Below are the code and all the weights of a small trained network. Each question names an input and a target symbol and asks about switching units off, where a switched-off unit gives its printed mean instead of its output.

import numpy as np


def w(rows, s, z=0):
    codes = np.array(rows[::2]) - 128.0
    scale = np.full(codes.shape[1], s)
    scale[-1] = z or s
    return codes * scale


def f(y):
    return y / 2 * (1 + np.tanh(0.7978845608 * (y + 0.044715 * y**3)))


def softmax(a):
    e = np.exp(a - a.max(-1, keepdims=True))
    return e / e.sum(-1, keepdims=True)


def log_softmax(a):
    a = a - a.max(-1, keepdims=True)
    return a - np.log(np.exp(a).sum(-1, keepdims=True))


def net(x, mask):
    ids = ['αβγεζηθμξπστφψω'.index(c) for c in x.split()]
    T = len(ids)
    res = E[ids] + P[:T]
    u = 0
    for l in range(2):
        q, k, v = (res @ M[l].T for M in (Q, K, V))
        z = softmax(np.where(np.tri(T) > 0, q @ k.T / 3**0.5, -1e9)) @ v
        res = res + np.where(mask[u], z, O[l][:, -1]) @ O[l][:, :-1]
        u += 1
        y = f(res @ A[l][:, :-1].T + A[l][:, -1])
        res = res + np.where(mask[u : u + 12], y, B[l][:, -1]) @ B[l][:, :-1]
        u += 12
    return log_softmax(res[-1] @ U[:, :-1].T + U[:, -1])


Q, K, V, O, A, B = {}, {}, {}, {}, {}, {}
E = w([
[150,116,154],'α',
[150,111,154],'β',
[127,78,126],'γ',
[136,159,167],'ε',
[121,87,109],'ζ',
[130,187,163],'η',
[131,124,138],'θ',
[168,117,195],'μ',
[170,167,186],'ξ',
[46,114,36],'π',
[53,123,91],'σ',
[133,222,25],'τ',
[206,79,110],'φ',
[51,55,164],'ψ',
[19,250,230],'ω',
],0.019)
P = w([
[159,85,134],'0',
[134,131,167],'1',
[98,136,161],'2',
[148,169,253],'3',
[118,123,202],'4',
[138,115,204],'5',
],0.0048)
Q[0] = w([
[34,86,254],'0.h0',
[128,200,171],'0.h0',
[59,135,66],'0.h0',
],0.0091)
K[0] = w([
[3,121,255],'0.h0',
[73,137,61],'0.h0',
[118,178,53],'0.h0',
],0.0099)
V[0] = w([
[230,166,107],'0.h0',
[75,88,115],'0.h0',
[147,253,83],'0.h0',
],0.0076)
O[0] = w([
[255,103,22,2],'0.h0',
[115,73,38,178],'0.h0',
[214,238,112,32],'0.h0',
],0.0088,0.0034)
A[0] = w([
[171,173,128,147],'0.n0',
[52,71,14,238],'0.n1',
[96,71,158,87],'0.n2',
[188,148,149,136],'0.n3',
[200,130,64,1],'0.n4',
[82,205,138,90],'0.n5',
[162,114,114,208],'0.n6',
[55,146,105,59],'0.n7',
[131,161,93,66],'0.n8',
[110,81,36,253],'0.n9',
[151,8,82,203],'0.n10',
[147,72,228,50],'0.n11',
],0.011,0.0033)
B[0] = w([
[92,49,117,151],'0.n0',
[149,179,146,254],'0.n1',
[66,119,102,227],'0.n2',
[102,124,37,150],'0.n3',
[42,88,108,146],'0.n4',
[180,2,162,169],'0.n5',
[239,142,213,139],'0.n6',
[214,188,127,186],'0.n7',
[178,83,100,127],'0.n8',
[118,125,225,185],'0.n9',
[168,132,114,225],'0.n10',
[86,134,89,224],'0.n11',
],0.0062,0.0094)
Q[1] = w([
[169,120,251],'1.h0',
[54,253,48],'1.h0',
[224,54,90],'1.h0',
],0.006)
K[1] = w([
[198,153,126],'1.h0',
[3,149,35],'1.h0',
[146,21,22],'1.h0',
],0.006)
V[1] = w([
[101,153,135],'1.h0',
[134,163,144],'1.h0',
[85,155,2],'1.h0',
],0.017)
O[1] = w([
[79,181,119,160],'1.h0',
[205,255,93,121],'1.h0',
[97,123,248,1],'1.h0',
],0.0083,0.0089)
A[1] = w([
[79,106,191,129],'1.n0',
[126,104,76,120],'1.n1',
[218,148,30,167],'1.n2',
[113,247,175,191],'1.n3',
[161,254,34,2],'1.n4',
[19,165,89,98],'1.n5',
[40,134,84,148],'1.n6',
[105,46,74,110],'1.n7',
[38,98,96,125],'1.n8',
[112,187,205,110],'1.n9',
[54,167,106,162],'1.n10',
[200,81,57,148],'1.n11',
],0.0089,0.0059)
B[1] = w([
[203,111,27,208],'1.n0',
[64,115,156,162],'1.n1',
[176,133,193,255],'1.n2',
[81,99,63,184],'1.n3',
[125,25,110,204],'1.n4',
[143,156,185,238],'1.n5',
[164,179,126,236],'1.n6',
[90,77,140,191],'1.n7',
[102,128,155,229],'1.n8',
[116,2,119,160],'1.n9',
[176,167,121,224],'1.n10',
[82,161,184,224],'1.n11',
],0.008,0.0088)
U = w([
[129,120,175,80],'α',
[116,100,157,82],'β',
[39,35,97,75],'γ',
[145,138,134,124],'ε',
[104,95,131,104],'ζ',
[173,170,169,142],'η',
[129,128,147,128],'θ',
[114,105,153,119],'μ',
[183,186,193,164],'ξ',
[93,103,25,139],'π',
[113,188,43,211],'σ',
[101,42,133,93],'τ',
[149,109,246,2],'φ',
[59,157,201,180],'ψ',
[170,65,45,118],'ω',
],0.011,0.0068)

Each question gives the input, a string of symbols that net reads in full, and the target symbol t.
The units are the heads (3 rows each of Q, K, V and O) and the neurons (one row each of A and B). Each row of codes is followed by its name. A weight is (code - 128) times the scale printed after its matrix; where a second scale follows, it is the last column's (O, A, B and U).
mask holds one flag per unit, layer by layer, with each layer's heads first. A switched-off unit (its flag False) gives its mean, the last column of its rows in O or B, instead of its output. The means were averaged over made-up inputs and are rounded, as every weight is.
A unit's drop is (log p(t) with every unit on - log p(t) with that unit switched off) / (log p(t) with every unit on - log p(t) with every unit switched off).
The circuit of an input: a set's keep is (log p(t) with only the set's units on - log p(t) with every unit switched off) / (log p(t) with every unit on - log p(t) with every unit switched off). Starting from the 12 units with the biggest drops (on a tie, the unit counted first), units are removed one at a time, each time the one whose removal leaves the highest keep (on an exact tie, the one counted first), for as long as the keep stays at least 0.8.
circuit, biggest first: the units of the circuit, biggest drop first
unit that matters most: the unit with the biggest drop
top k neurons: the k neurons with the biggest drops, biggest first
top k neurons in layer l: the k neurons of layer l with the biggest drops, biggest first
drop when u is switched off: that unit's drop, to one decimal
input ε η ψ, target ψ: top 3 neurons -> [1.n5; 1.n8; 0.n2]
input σ ω π α, target ω: circuit, biggest first -> [1.n4; 1.h0; 0.h0]
input ψ μ ω ω φ, target φ: top 3 neurons -> [1.n2; 1.n11; 0.n6]
input σ η γ ω α η, target ω: circuit, biggest first -> [1.n4; 1.h0; 0.h0]
input ε τ π, target τ: top 4 neurons -> [0.n4; 0.n3; 1.n9; 0.n0]
input μ ω ω ψ, target ω: unit that matters most -> 1.n4
input ξ ω ξ, target ω: circuit, biggest first -> [1.n4; 1.h0]
input θ γ γ σ ω ε, target ω: circuit, biggest first -> [1.n4; 0.h0; 1.h0]
input ψ π β, target ψ: top 3 neurons -> [1.n5; 0.n9; 1.n8]
input β ε ψ β, target ψ: circuit, biggest first -> [0.h0; 1.n4]
input ξ ω γ, target ω: top 3 neurons in layer 1 -> [1.n4; 1.n8; 1.n5]
input σ μ σ φ, target φ: top 2 neurons in layer 0 -> [0.n6; 0.n2]
input α ε γ ω η, target ω: circuit, biggest first -> [1.n4; 1.h0]
input ψ ψ σ, target ψ: unit that matters most -> 1.n5
input σ ζ ω β, target ω: top 2 neurons -> [1.n4; 0.n2]
input σ ε σ, target σ: top 2 neurons in layer 1 -> [1.n3; 1.n2]
input γ σ ξ σ, target σ: top 4 neurons in layer 1 -> [1.n2; 1.n3; 1.n11; 1.n7]
input γ γ ψ θ μ, target ψ: top 2 neurons in layer 0 -> [0.n5; 0.n11]
input ψ γ ω θ, target ω: top 2 neurons in layer 1 -> [1.n4; 1.n2]
input β ψ π ψ ε ξ, target ψ: circuit, biggest first -> [0.h0]
input ψ ω ζ μ, target ω: drop when 0.h0 is switched off -> 0.5
input ψ ε α, target ψ: drop when 1.n8 is switched off -> 0.3
input θ ψ σ μ, target ψ: drop when 1.n10 is switched off -> -0.1
input ψ γ α φ ε ψ, target ψ: top 3 neurons in layer 1 -> [1.n5; 1.n8; 1.n6]
